Below are the code and all the weights of a small trained network. Each question names an input and a class and asks about switching units off, where a switched-off unit gives its printed mean instead of its output.

import numpy as np


def w(rows, s, z=0):
    codes = np.array(rows[::2]) - 128.0
    scale = np.full(codes.shape[1], s)
    scale[-1] = z or s
    return codes * scale


def f(y):
    return np.maximum(y, 0)


def log_softmax(a):
    a = a - a.max(-1, keepdims=True)
    return a - np.log(np.exp(a).sum(-1, keepdims=True))


def net(x, mask):
    res = np.array(x, float).reshape(1, 4) / 4 @ E
    y = f(res @ A[0][:, :-1].T + A[0][:, -1])
    res = res + np.where(mask, y, B[0][:, -1]) @ B[0][:, :-1]
    return log_softmax(res[-1] @ U[:, :-1].T + U[:, -1])


A, B = {}, {}
E = w([
[216,70,155,54],'x0',
[191,156,7,132],'x1',
[37,97,71,50],'x2',
[128,130,128,127],'x3',
],0.012)
A[0] = w([
[94,100,87,93,20],'N0',
[206,31,143,56,81],'N1',
[95,89,202,129,115],'N2',
[60,108,89,58,31],'N3',
[138,132,108,130,5],'N4',
[216,195,184,212,58],'N5',
[170,153,53,147,115],'N6',
[171,177,48,123,155],'N7',
[91,175,97,177,75],'N8',
[186,101,155,202,39],'N9',
[189,165,166,203,41],'N10',
[45,81,70,32,3],'N11',
[55,200,108,238,90],'N12',
[201,80,95,81,110],'N13',
[88,154,103,219,64],'N14',
[161,157,38,140,111],'N15',
[198,55,159,72,47],'N16',
[130,104,117,143,51],'N17',
[174,177,36,125,99],'N18',
[61,101,215,120,95],'N19',
[55,172,103,210,75],'N20',
[153,164,46,105,89],'N21',
[52,119,247,133,130],'N22',
[165,138,61,157,101],'N23',
[73,120,83,75,7],'N24',
[123,155,210,133,107],'N25',
[92,203,125,183,80],'N26',
[171,76,135,84,41],'N27',
[55,198,110,189,49],'N28',
[99,79,200,170,101],'N29',
[213,116,176,105,76],'N30',
[190,183,169,199,36],'N31',
[87,107,156,116,109],'N32',
],0.013,0.0044)
B[0] = w([
[79,75,86,131,161],'N0',
[56,240,154,38,234],'N1',
[223,131,185,198,191],'N2',
[82,66,19,156,191],'N3',
[128,119,151,118,132],'N4',
[74,62,7,151,247],'N5',
[212,101,207,196,199],'N6',
[199,98,225,179,210],'N7',
[113,180,149,82,185],'N8',
[109,85,26,117,193],'N9',
[80,54,28,115,211],'N10',
[81,63,2,141,214],'N11',
[80,218,143,55,238],'N12',
[94,188,175,96,200],'N13',
[101,174,153,62,196],'N14',
[205,100,199,222,204],'N15',
[85,222,154,53,215],'N16',
[127,140,126,143,128],'N17',
[204,105,200,169,210],'N18',
[211,94,189,171,204],'N19',
[89,210,132,78,213],'N20',
[189,98,182,182,189],'N21',
[189,85,216,187,229],'N22',
[194,111,184,199,189],'N23',
[88,75,78,116,175],'N24',
[183,82,161,168,183],'N25',
[107,200,125,67,193],'N26',
[95,197,136,63,179],'N27',
[60,170,150,63,207],'N28',
[188,92,183,150,188],'N29',
[64,188,108,88,208],'N30',
[64,27,27,115,213],'N31',
[205,102,137,168,163],'N32',
],0.0085,0.015)
U = w([
[180,127,209,175,255],'0',
[106,255,146,64,52],'1',
[113,84,29,133,78],'2',
],0.019,0.0013)

Each question gives the input, the list of numbers given to net, and the class t.
The units are the neurons (one row each of A and B). Each row of codes is followed by its name. A weight is (code - 128) times the scale printed after its matrix; where a second scale follows, it is the last column's (A, B and U).
mask holds one flag per neuron, in row order. A switched-off neuron (its flag False) gives its mean, the last column of its row in B, instead of its output. The means were averaged over made-up inputs and are rounded, as every weight is.
A unit's drop is (log p(t) with every unit on - log p(t) with that unit switched off) / (log p(t) with every unit on - log p(t) with every unit switched off).
The circuit of an input: a set's keep is (log p(t) with only the set's units on - log p(t) with every unit switched off) / (log p(t) with every unit on - log p(t) with every unit switched off). Starting from the 12 units with the biggest drops (on a tie, the unit counted first), units are removed one at a time, each time the one whose removal leaves the highest keep (on an exact tie, the one counted first), for as long as the keep stays at least 0.8.
circuit, biggest first: the units of the circuit, biggest drop first
most important unit: the unit with the biggest drop
top k neurons: the k neurons with the biggest drops, biggest first
drop when u is switched off: that unit's drop, to one decimal
input [-7,-8,0,2], class 0: most important unit -> N22
input [-6,6,-4,4], class 0: top 2 neurons -> N15; N6
input [-5,4,-6,-6], class 2: top 3 neurons -> N5; N31; N10
input [7,6,7,-8], class 1: top 3 neurons -> N1; N13; N5
input [4,3,-4,-8], class 1: top 2 neurons -> N11; N1
input [6,5,-2,1], class 1: top 3 neurons -> N1; N16; N22
input [3,-4,4,-4], class 0: top 2 neurons -> N5; N31
input [6,-8,8,-3], class 0: top 3 neurons -> N22; N19; N2
input [8,7,-4,-7], class 1: top 3 neurons -> N1; N16; N30
input [5,-5,6,1], class 2: top 3 neurons -> N11; N3; N7
input [7,5,6,0], class 1: top 2 neurons -> N1; N13
input [6,2,-7,-3], class 2: top 4 neurons -> N5; N31; N10; N9
input [-6,6,-7,-2], class 2: top 2 neurons -> N5; N31
input [0,5,-7,-7], class 2: circuit, biggest first -> N5
input [8,-2,-7,-6], class 1: drop when N1 is switched off -> 0.4
input [-8,-4,-7,4], class 1: drop when N12 is switched off -> 2.0
input [-6,6,0,1], class 0: drop when N6 is switched off -> 0.3
input [7,-2,-2,-3], class 1: drop when N2 is switched off -> 0.0
